Here is a tiny trained network, its code and every weight. The questions are about switching its units off for an input and a class, where a switched-off unit gives its printed mean instead of its output.

import numpy as np


def w(rows, s, z=0):
    codes = np.array(rows[::2]) - 128.0
    scale = np.full(codes.shape[1], s)
    scale[-1] = z or s
    return codes * scale


def norm(h):
    return h / np.sqrt((h * h).mean(-1, keepdims=True) + 1e-5)


def f(y):
    return np.maximum(y, 0)


def log_softmax(a):
    a = a - a.max(-1, keepdims=True)
    return a - np.log(np.exp(a).sum(-1, keepdims=True))


def net(x, mask):
    res = np.array(x, float).reshape(1, 8) / 4 @ E
    u = 0
    for l in range(2):
        y = f(norm(res) @ A[l][:, :-1].T + A[l][:, -1])
        res = res + np.where(mask[u : u + 5], y, B[l][:, -1]) @ B[l][:, :-1]
        u += 5
    return log_softmax(norm(res)[-1] @ U[:, :-1].T + U[:, -1])


A, B = {}, {}
E = w([
[47,196,124,115,106],'x0',
[125,120,127,136,112],'x1',
[174,150,83,43,93],'x2',
[126,119,118,118,137],'x3',
[80,35,255,33,170],'x4',
[125,123,122,125,128],'x5',
[149,193,123,85,210],'x6',
[123,118,126,131,118],'x7',
],0.0055)
A[0] = w([
[139,161,117,46,97,48],'L0N0',
[1,197,109,90,90,48],'L0N1',
[80,126,132,173,178,3],'L0N2',
[69,151,187,232,217,78],'L0N3',
[130,178,117,184,188,117],'L0N4',
],0.0092,0.0018)
B[0] = w([
[146,108,117,91,8,180],'L0N0',
[186,158,195,180,174,234],'L0N1',
[184,119,144,143,24,170],'L0N2',
[137,141,98,94,70,254],'L0N3',
[109,91,130,75,138,213],'L0N4',
],0.015,0.0048)
A[1] = w([
[135,152,172,17,33,252],'L1N0',
[90,187,38,149,125,69],'L1N1',
[227,30,85,122,137,91],'L1N2',
[157,112,30,154,160,138],'L1N3',
[143,201,2,209,131,72],'L1N4',
],0.0077,0.0044)
B[1] = w([
[61,117,61,173,171,251],'L1N0',
[153,107,193,42,145,141],'L1N1',
[208,251,179,217,136,166],'L1N2',
[79,114,166,77,138,150],'L1N3',
[1,38,220,70,181,163],'L1N4',
],0.0084,0.012)
U = w([
[78,52,171,25,186,107],'0',
[156,136,55,83,7,90],'1',
[223,212,180,145,170,5],'2',
[126,136,101,117,152,249],'3',
],0.011,0.0023)

Each question gives the input, the list of numbers given to net, and the class t.
The units are the neurons (one row each of A and B). Each row of codes is followed by its name. A weight is (code - 128) times the scale printed after its matrix; where a second scale follows, it is the last column's (A, B and U).
mask holds one flag per neuron, layer by layer. A switched-off neuron (its flag False) gives its mean, the last column of its row in B, instead of its output. The means were averaged over made-up inputs and are rounded, as every weight is.
A unit's drop is (log p(t) with every unit on - log p(t) with that unit switched off) / (log p(t) with every unit on - log p(t) with every unit switched off).
The circuit of an input: a set's keep is (log p(t) with only the set's units on - log p(t) with every unit switched off) / (log p(t) with every unit on - log p(t) with every unit switched off). Starting from all 10 units, units are removed one at a time, each time the one whose removal leaves the highest keep (on an exact tie, the one counted first), for as long as the keep stays at least 0.8.
circuit, biggest first: the units of the circuit, biggest drop first
most important unit: the unit with the biggest drop
k most important neurons: the k neurons with the biggest drops, biggest first
top k neurons in layer l: the k neurons of layer l with the biggest drops, biggest first
input [5,1,-6,1,0,-2,3,-2], class 1: circuit, biggest first -> L0N3
input [-6,0,-8,7,-8,8,-2,-4], class 0: 4 most important neurons -> L1N4, L0N0, L0N1, L1N3
input [3,0,-6,8,6,1,8,1], class 3: circuit, biggest first -> L1N0, L0N3, L1N4
input [4,-4,-4,3,-2,3,-2,-2], class 1: 3 most important neurons -> L0N3, L0N2, L1N2
input [-3,-3,-1,-6,3,-2,6,7], class 3: circuit, biggest first -> L0N1, L1N4, L1N0
input [-7,2,6,-4,6,3,3,-6], class 2: 3 most important neurons -> L1N2, L1N4, L0N3
input [2,5,-8,3,3,-6,-3,1], class 1: 2 most important neurons -> L0N3, L0N2
input [-5,-2,8,-5,6,-4,5,2], class 1: 2 most important neurons -> L0N0, L1N4
input [3,-5,-8,3,-1,4,-4,-2], class 1: top 2 neurons in layer 0 -> L0N3, L0N2
input [4,7,-7,1,4,2,-7,-6], class 1: 3 most important neurons -> L0N3, L1N4, L0N2
input [1,4,1,7,3,8,4,3], class 3: circuit, biggest first -> L1N0, L1N4
input [-3,-3,-6,8,5,-4,2,7], class 1: circuit, biggest first -> L0N3, L1N4, L0N2
input [-5,6,-6,3,-7,0,5,8], class 0: 3 most important neurons -> L1N4, L0N1, L0N0
input [-8,4,-7,0,7,-4,3,3], class 2: 4 most important neurons -> L1N2, L1N4, L0N4, L0N0
input [5,4,-7,-7,1,6,-3,7], class 1: 3 most important neurons -> L0N3, L0N2, L1N2
input [-4,-3,-6,-6,5,-2,8,-6], class 3: 2 most important neurons -> L1N0, L0N3
input [1,3,-2,-5,1,5,-1,6], class 1: circuit, biggest first -> L0N3
input [8,-4,7,-2,-3,3,-8,-2], class 2: top 2 neurons in layer 0 -> L0N1, L0N3
input [-1,7,1,-5,-2,-8,4,-6], class 3: circuit, biggest first -> L0N1, L0N3
input [-8,-4,-2,1,5,8,-4,-7], class 2: 4 most important neurons -> L1N2, L1N4, L0N4, L1N0
input [-4,-8,3,-5,-3,-7,-2,-5], class 2: most important unit -> L1N2
input [1,2,1,-6,-3,6,1,-1], class 0: 2 most important neurons -> L0N2, L0N0
input [8,-5,3,-7,-6,4,-7,1], class 2: 2 most important neurons -> L0N1, L1N0
input [-3,4,-1,2,-3,4,-3,2], class 0: top 2 neurons in layer 0 -> L0N1, L0N4
input [8,3,-5,1,-1,-2,5,8], class 2: 2 most important neurons -> L0N1, L0N0
input [0,5,-6,-7,-8,1,-8,6], class 0: top 2 neurons in layer 0 -> L0N0, L0N2
input [-7,0,-2,-2,4,8,6,6], class 2: circuit, biggest first -> L1N2
